Below are the code and all the weights of a small trained network. Each question names an input and a target symbol and asks about switching units off, where a switched-off unit gives its printed mean instead of its output.

import numpy as np


def w(rows, s, z=0):
    codes = np.array(rows[::2]) - 128.0
    scale = np.full(codes.shape[1], s)
    scale[-1] = z or s
    return codes * scale


def f(y):
    return y / 2 * (1 + np.tanh(0.7978845608 * (y + 0.044715 * y**3)))


def softmax(a):
    e = np.exp(a - a.max(-1, keepdims=True))
    return e / e.sum(-1, keepdims=True)


def log_softmax(a):
    a = a - a.max(-1, keepdims=True)
    return a - np.log(np.exp(a).sum(-1, keepdims=True))


def net(x, mask):
    ids = ['ΔΛβεζξψ'.index(c) for c in x.split()]
    T = len(ids)
    res = E[ids] + P[:T]
    r = res
    for j in range(3):
        rows = slice(2 * j, 2 * j + 2)
        q, k, v = (r @ M[0][rows].T for M in (Q, K, V))
        z = softmax(np.where(np.tri(T) > 0, q @ k.T / 2**0.5, -1e9)) @ v
        o = O[0][rows]
        res = res + np.where(mask[j], z, o[:, -1]) @ o[:, :-1]
    y = f(res @ A[0][:, :-1].T + A[0][:, -1])
    res = res + np.where(mask[3:15], y, B[0][:, -1]) @ B[0][:, :-1]
    return log_softmax(res[-1] @ U[:, :-1].T + U[:, -1])


Q, K, V, O, A, B = {}, {}, {}, {}, {}, {}
E = w([
[144,87,120,59],'Δ',
[150,81,110,66],'Λ',
[81,121,46,217],'β',
[49,166,163,153],'ε',
[117,115,150,66],'ζ',
[133,79,190,188],'ξ',
[145,127,7,243],'ψ',
],0.014)
P = w([
[36,65,89,2],'0',
[101,85,140,109],'1',
[139,79,139,156],'2',
[158,80,122,177],'3',
[178,76,108,197],'4',
[193,71,93,214],'5',
],0.0067)
Q[0] = w([
[237,131,163,89],'h1',
[128,163,218,156],'h1',
[147,170,140,127],'h2',
[147,123,135,131],'h2',
[50,8,92,83],'h3',
[151,81,120,181],'h3',
],0.019)
K[0] = w([
[235,80,196,86],'h1',
[37,97,232,154],'h1',
[119,151,128,112],'h2',
[129,93,128,127],'h2',
[248,80,81,60],'h3',
[168,72,88,171],'h3',
],0.015)
V[0] = w([
[87,116,96,177],'h1',
[218,169,106,163],'h1',
[250,71,177,233],'h2',
[127,217,3,89],'h2',
[186,236,156,139],'h3',
[25,167,149,132],'h3',
],0.014)
O[0] = w([
[130,89,124,45,184],'h1',
[45,144,87,99,58],'h1',
[250,251,151,180,69],'h2',
[22,91,182,190,76],'h2',
[89,200,74,171,1],'h3',
[196,138,96,141,122],'h3',
],0.012,0.0094)
A[0] = w([
[27,150,186,65,2],'n1',
[49,133,172,58,68],'n2',
[140,104,198,131,131],'n3',
[162,193,3,183,100],'n4',
[143,190,169,128,96],'n5',
[121,99,109,125,81],'n6',
[136,245,116,116,39],'n7',
[180,237,82,122,97],'n8',
[121,160,212,108,201],'n9',
[126,211,173,62,87],'n10',
[65,169,94,156,111],'n11',
[111,133,153,151,222],'n12',
],0.014,0.0044)
B[0] = w([
[214,146,144,65,201],'n1',
[102,151,83,98,240],'n2',
[91,135,115,211,245],'n3',
[189,214,151,168,152],'n4',
[130,213,177,218,146],'n5',
[144,172,160,168,187],'n6',
[201,84,115,83,141],'n7',
[5,20,117,109,179],'n8',
[132,119,82,24,160],'n9',
[195,192,94,159,142],'n10',
[124,59,174,168,135],'n11',
[132,68,94,167,129],'n12',
],0.018,0.013)
U = w([
[65,67,79,165,152],'Δ',
[137,112,16,153,23],'Λ',
[136,96,94,130,31],'β',
[105,98,1,108,214],'ε',
[152,107,127,121,108],'ζ',
[216,55,130,151,149],'ξ',
[146,175,22,176,254],'ψ',
],0.0093,0.0051)

Each question gives the input, a string of symbols that net reads in full, and the target symbol t.
The units are the heads (2 rows each of Q, K, V and O) and the neurons (one row each of A and B). Each row of codes is followed by its name. A weight is (code - 128) times the scale printed after its matrix; where a second scale follows, it is the last column's (O, A, B and U).
mask holds one flag per unit, heads first, then neurons. A switched-off unit (its flag False) gives its mean, the last column of its rows in O or B, instead of its output. The means were averaged over made-up inputs and are rounded, as every weight is.
A unit's drop is (log p(t) with every unit on - log p(t) with that unit switched off) / (log p(t) with every unit on - log p(t) with every unit switched off).
The circuit of an input: a set's keep is (log p(t) with only the set's units on - log p(t) with every unit switched off) / (log p(t) with every unit on - log p(t) with every unit switched off). Starting from the 12 units with the biggest drops (on a tie, the unit counted first), units are removed one at a time, each time the one whose removal leaves the highest keep (on an exact tie, the one counted first), for as long as the keep stays at least 0.8.
units of the circuit, in order: the units of the circuit, biggest drop first
most important unit: the unit with the biggest drop
top k neurons: the k neurons with the biggest drops, biggest first
which heads matter: for each layer, one digit per head in row order, 1 if its drop is at least 0.15 and else 0, layers parted by /
drop of u: that unit's drop, to one decimal
input ψ ψ ξ, target ψ: which heads matter : 010
input ψ β ξ ξ, target Δ: which heads matter : 000
input ζ β ε ε ε ζ, target Δ: which heads matter : 010
input β ε ξ β, target ξ: units of the circuit, in order : n2, n3
input β ψ Λ ψ Λ, target Δ: most important unit : h2
input ψ Δ ε, target ε: units of the circuit, in order : n9, h2, n2
input ζ ζ ξ β, target ξ: top 4 neurons : n2, n3, n8, n9
input ψ ξ ζ ψ Δ ζ, target ψ: which heads matter : 011
input ε Λ ε, target Δ: which heads matter : 111
input Δ β ζ β β Δ, target Δ: units of the circuit, in order : n1, h3
input ψ ξ ε, target ψ: which heads matter : 010
input ξ Δ β ψ ζ, target ψ: top 2 neurons : n8, n1
input ψ β Λ ε Δ β, target Δ: which heads matter : 011
input ψ ψ ε ψ ε ξ, target ψ: top 2 neurons : n5, n8
input ψ ε ψ, target Δ: which heads matter : 010
input Δ β ε, target ε: units of the circuit, in order : n2, h2, n9
input ζ ψ ε ε ψ, target Δ: units of the circuit, in order : n11, h1, h3
input ε ε ε, target ξ: which heads matter : 101
input Δ ε Δ, target Δ: which heads matter : 100
input ξ Δ ε ψ, target ψ: units of the circuit, in order : h2
input Λ Λ ε Λ, target Δ: which heads matter : 101
input Δ ζ ψ ζ, target Δ: which heads matter : 110
input Δ Δ ξ ε Δ ξ, target Δ: which heads matter : 000
input ζ ξ ε, target ξ: most important unit : n2
input ξ ψ ε, target ψ: drop of n5 : 0.2
input ξ ε ψ, target ψ: drop of n4 : 1.2
